Below is a small trained network, with its code and all its weights. Each question gives an input and a class and asks what happens when units are switched off, that is, made to give their printed mean instead of their output.

import numpy as np


def w(rows, s, z=0):
    codes = np.array(rows[::2]) - 128.0
    scale = np.full(codes.shape[1], s)
    scale[-1] = z or s
    return codes * scale


def f(y):
    return np.maximum(y, 0)


def log_softmax(a):
    a = a - a.max(-1, keepdims=True)
    return a - np.log(np.exp(a).sum(-1, keepdims=True))


def net(x, mask):
    res = np.array(x, float).reshape(1, 3) / 4 @ E
    y = f(res @ A[0][:, :-1].T + A[0][:, -1])
    res = res + np.where(mask, y, B[0][:, -1]) @ B[0][:, :-1]
    return log_softmax(res[-1] @ U[:, :-1].T + U[:, -1])


A, B = {}, {}
E = w([
[103,23,121,164,129,172,205,80,163,159,168,110],'x0',
[151,141,94,128,128,222,57,3,152,112,31,158],'x1',
[122,71,89,61,213,141,137,92,109,151,56,83],'x2',
],0.018)
A[0] = w([
[128,109,130,44,194,109,140,136,114,125,105,85,103],'n1',
[131,88,117,152,71,189,79,58,193,112,88,164,53],'n2',
[71,55,83,225,160,175,194,111,226,158,168,132,145],'n3',
[104,108,99,40,198,108,151,119,46,188,104,53,94],'n4',
[138,163,102,111,111,146,90,106,135,77,52,183,155],'n5',
[143,187,124,66,158,64,84,127,82,103,128,182,253],'n6',
[212,185,124,116,99,185,89,84,109,142,93,168,139],'n7',
[122,131,50,81,254,182,111,57,112,126,42,82,2],'n8',
],0.0099,0.0085)
B[0] = w([
[151,101,150,85,130,117,102,114,193,93,104,185,189],'n1',
[195,173,117,133,48,107,121,8,177,70,94,211,225],'n2',
[89,94,233,181,138,98,214,42,123,217,68,185,255],'n3',
[166,37,130,15,123,199,102,195,161,141,67,215,219],'n4',
[120,59,64,198,154,149,146,148,105,34,124,80,221],'n5',
[166,97,136,57,168,76,47,135,137,59,195,91,223],'n6',
[169,137,42,186,109,183,129,187,83,120,121,69,223],'n7',
[46,250,174,120,196,13,201,102,59,123,172,65,255],'n8',
],0.011,0.021)
U = w([
[102,197,127,113,154,57,111,162,100,111,199,89,254],'0',
[25,161,166,159,124,66,191,108,102,163,147,113,183],'1',
[170,101,103,56,142,124,67,142,196,97,79,159,76],'2',
[93,77,140,86,147,218,154,131,162,195,67,194,3],'3',
[174,123,66,174,96,254,89,155,90,113,127,80,75],'4',
[175,143,117,133,93,201,135,49,194,128,53,203,107],'5',
],0.012,0.0058)

Each question gives the input, the list of numbers given to net, and the class t.
The units are the neurons (one row each of A and B). Each row of codes is followed by its name. A weight is (code - 128) times the scale printed after its matrix; where a second scale follows, it is the last column's (A, B and U).
mask holds one flag per neuron, in row order. A switched-off neuron (its flag False) gives its mean, the last column of its row in B, instead of its output. The means were averaged over made-up inputs and are rounded, as every weight is.
A unit's drop is (log p(t) with every unit on - log p(t) with that unit switched off) / (log p(t) with every unit on - log p(t) with every unit switched off).
unit that matters most: the unit with the biggest drop
top k neurons: the k neurons with the biggest drops, biggest first
drop of u: that unit's drop, to one decimal
input [-4,5,8], class 0: unit that matters most -> n8
input [-3,5,1], class 0: top 2 neurons -> (n8; n4)
input [3,-1,2], class 3: top 2 neurons -> (n8; n2)
input [-1,3,8], class 0: top 2 neurons -> (n8; n3)
input [7,5,1], class 1: top 2 neurons -> (n8; n4)
input [1,7,4], class 1: top 2 neurons -> (n8; n6)
input [-8,2,-8], class 4: top 2 neurons -> (n8; n7)
input [-1,8,-6], class 4: top 2 neurons -> (n7; n5)
input [-3,1,7], class 0: top 2 neurons -> (n8; n2)
input [5,2,1], class 1: top 2 neurons -> (n4; n3)
input [-1,4,3], class 0: top 2 neurons -> (n8; n3)
input [0,7,0], class 4: drop of n7 -> 0.7
input [-4,4,3], class 0: drop of n8 -> 1.2
input [-7,-4,8], class 2: unit that matters most -> n4
input [4,1,2], class 1: drop of n4 -> 0.1
